(104): [171  72 146 143 123 106 150 126 162 144 174 114 127  99 115 146 120  82
  97  90 118 148 160  94  55 115 108 132 155 118  73 153 160 100 144 137
 156 121 133 164 128 158 133 178 119  85 132 179  99  73 138 141 132  83
  71 156 149  80 156  69]
(96): [108  83 130 129 123 138 150 126 149 124 174 167 127 110 115 115 124  82
 131 109 136 148 160  94  55 115 115 132 124 117  91 153 143 157 106 137
 111 118 107 164 122 158 138 178 135  83 132 168  99 143 138 141 132 126
 119 156 165  80 151  87]
(76): [108 146 151 129 152 132 104 147  86 114  95 154  90 137 153 102 164 156
 173 133 136  73 107 169 160 131 222 102 136 108 152 140  86 157 119 130
  97 132 107  92 114  95 149  58 145 118 151  90 176 143  86 133 133 126
 117  95 154 188 152 142]
(106): [127 146 163 160 138 138  93 170 127 114 103 174  82 103 145 102 113 121
 173 128 136  73 112 169 143 146 222  88 136 108 152 122 156 144 106 105
  97 132 112  92 100  93 159 146 145 103 147 125 183 164  86 123 146 123
 103  98 165 221 178 113]
q: [108  83 130 129 123 138 150 126 149 124 174 167 127 110 115 115 124  82
 131 109 136 148 160  94  55 115 115 132 124 117  91 153 143 157 106 137
 111 118 107 164 122 158 138 178 135  83 132 168  99 143 138 141 132 126
 119 156 165  80 151  87]  (96)
q: [108 146 151 129 152 132 104 147  86 114  95 154  90 137 153 102 164 156
 173 133 136  73 107 169 160 131 222 102 136 108 152 140  86 157 119 130
  97 132 107  92 114  95 149  58 145 118 151  90 176 143  86 133 133 126
 117  95 154 188 152 142]  (76)
q: [127 146 163 160 138 138  93 170 127 114 103 174  82 103 145 102 113 121
 173 128 136  73 112 169 143 146 222  88 136 108 152 122 156 144 106 105
  97 132 112  92 100  93 159 146 145 103 147 125 183 164  86 123 146 123
 103  98 165 221 178 113]  (106)

(16): [121 205 181 149 205 145 103]
(74): [ 67 154  93 135 103 122 165]
(139): [ 86 130 137 149 149 170 137]
(28): [126 122 150 199 120 156 153]
(130): [174 116 116 169 147 140 203]
(82): [148 158 138 108 148 148 148]
dup (82):   [148]
dup (130):   [116]
dup (16):   [205]
q: [ 67 154  93 135 103 122 165]  (74)

(123): [166 104 110 166 167 158 164  79 176  76  98 105 166]
(65): [107 149 152  81 135  82 103 171  76 164 164 155  86]
(145): [166 104 110 166  95 158 164  79 176  76  98 105 166]
(90): [111 145 131 120 138  89 118 157 109 220 147 121 125]
(150): [198 147 133 147 147 184 147 152 116  24 132 110 128]
(138): [166 104 131 166 166 158 166  79 176  76 166 105 166]
dup (150):   [147]
dup (138):   [166]

(187): [138 138 136 140 106  93 123 129 124 152 171  99 120 146 174 112 179 123
 112 148 126 150 150 139 162 123 116 136 119 123 130 118 136 144 168 163
 153 117 119 123 138]
(55): [138 138 136 140 106  93 123 129 124 152 171  99 120 146 174 112 179 123
 112 148 126 150 150 139 162 123 116 136 119 123 130 118 136 144 168 163
 153 117 119 123 125]
(3): [112 133 177 169 115 134 116 137  77 184 151 150 166 132 124 115 104 115
 152 110 112 133 106 145 141 143  90 108 100 133 157 105 124 121 144 134
 105 138 122 132 163]
(121): [138 138 136 140 121  93 123 129 124 152 171  99 120 146 174 112 104 123
 112 174 169 150 150 139 162 123 116 136 119 123 130 124 136 144 168 163
 102 117 119 123 138]
(11): [101 115 164 135  93 137 104 145  87 129 161 131 131 104 119 138 125  72
 190 110 112 131  97 133 154 157 114 108 154  89 148 158 104 142 167 127
 125 118 131 136 124]
(73): [101 115 164 135  93 137 104 145  87 129 161 137 131 104 119 138 125  72
 190 110 112 131  97 133 154 157 114 108 154 137 148 136 104 142 167 127
 125 118 179 136 124]
(50): [185 120 145 141  80 144 126 109 127 160 132 144 126 155 117 155 137 159
 164 117 120 114 155 157 139 129 121 110  98 121 134 120 118 129 141 110
 154 113 211 155 116]
(141): [125 120 136 118 112 135  97 129 126 138 125 137 113 149 100 154  97 102
 159 138 126 131  97 134 114 136  80 119 158 142 136 144 131 139 147 136
 137 134  97  78 148]
(8): [124 117 123 137 124 136 119 117 118  94 156 133  96 133 179  86 131  89
  95 142  99 106 136 139 187 103 107 139 122 114  86 151 111 116 135 155
  95 120 138 143 114]
q: [138 138 136 140 106  93 123 129 124 152 171  99 120 146 174 112 179 123
 112 148 126 150 150 139 162 123 116 136 119 123 130 118 136 144 168 163
 153 117 119 123 138]  (187)
q: [124 117 123 137 124 136 119 117 118  94 156 133  96 133 179  86 131  89
  95 142  99 106 136 139 187 103 107 139 122 114  86 151 111 116 135 155
  95 120 138 143 114]  (8)
q: [101 115 164 135  93 137 104 145  87 129 161 131 131 104 119 138 125  72
 190 110 112 131  97 133 154 157 114 108 154  89 148 158 104 142 167 127
 125 118 131 136 124]  (11)
q: [112 133 177 169 115 134 116 137  77 184 151 150 166 132 124 115 104 115
 152 110 112 133 106 145 141 143  90 108 100 133 157 105 124 121 144 134
 105 138 122 132 163]  (3)

(35): [184 176  96 168 140  52 140  55 168]
(114): [165  74 145  93 149 195 108 122 176]
(105): [165  74 145 168 149 195 108 122  74]
(37): [ 74  84 200 158 162 173 107  96 159]
q: [184 176  96 168 140  52 140  55 168]  (35)
dup (105):   [74]

(9): [135 131 128 130 139 127 126 129 134 212 140 129 129 135]
(58): [120 106 194  70 139 178 134  86 191 150 143 125  77 143]
(43): [186 134 128 131  34 123  91 128 136 130  74 125 129 131]
(80): [130 132 131 129 123 131 124 129 129 129 124 132 129 131]
(147): [130 126 129 128 130 128 129 127 130 131 128 127 128 128]
(103): [120 106 194  70 139 178 134  86 191 150 143 179  77 192]
dup (58):   [143]
q: [130 126 129 128 130 128 129 127 130 131 128 127 128 128]  (147)
q: [186 134 128 131  34 123  91 128 136 130  74 125 129 131]  (43)
q: [120 106 194  70 139 178 134  86 191 150 143 125  77 143]  (58)

(100): [179 179 179 179 179]
(119): [165 226 117 117 117]
(14): [ 58 173 173  58  58]
dup (119):   [117]
dup (100):   [179]
q: [179 179 179 179 179]  (100)
q: [165 226 117 117 117]  (119)
q: [ 58 173 173  58  58]  (14)

(40): [150 114 109  90 116 120 130 116 129 124 123 113 139 110 148 135 135 130
 131 104 128 115 122 138 121 133 135 131]
(97): [108 124 106 124 124 137 132 159 121 124 148 133 129 116 134 116 147 149
 111 136 146 115 116 119 149 140 108 129]
(42): [173 180  33 159 155 137 147 129  40 101  89 101 133 191 146 153 161 123
  96 128 122 111 122 106 143 122  82 229]
(178): [138 117 119 106 178 128 159 130 131 147 154 129 113 138 109 131 114 123
 147 119 124 108 139 104 111 129 170 131]
(172): [122 126 127 147 135 125 113 146 123 106 124 109 121 146 143 125 121 124
 134 122 141 122 138 144 124 112 130 114]
(176): [141 122 137 145 121 118 135 139 136 137 127 109 111 113 132 110 152 109
 126 121 120 127 132 123 123 119 136 128]
(88): [131 121 111 125 123 137 110 155 123 115 146 146 132 106 127 119 139 131
 124 133 127 130 142 121 124 157 107 135]
(144): [126 111 132 111 123 126 108 109 131 128 135 132 131 127 122 143 124 136
 127 122 133 123 147 137 111 138 106 136]
(46): [131 133 130 118 113 136 130 111 128 135 122 130 125 126 131 137 125 117
 120 110 122 128 129 127 117 124 136 121]
(142): [131 112 128 126 135 140 142 136 119 132 125 112 145 120 131 147 141 132
 126 131 125 139 110 137 150 142 110 119]
(201): [157 203 157 138 205 208 117 158 207  97 151 122 154 159 119 180 157 153
  98 137 152 189 113 168 160  95 148 112]
q: [173 180  33 159 155 137 147 129  40 101  89 101 133 191 146 153 161 123
  96 128 122 111 122 106 143 122  82 229]  (42)
q: [138 117 119 106 178 128 159 130 131 147 154 129 113 138 109 131 114 123
 147 119 124 108 139 104 111 129 170 131]  (178)

(57): [178  46  46 209]
(110): [206  55  57  55]
(2): [148  49  49  49]
(75): [ 32 198  74 198]
(48): [191 133 110  53]
dup (110):   [55]
dup (2):   [49]
dup (57):   [46]
q: [ 32 198  74 198]  (75)
dup (75):   [198]

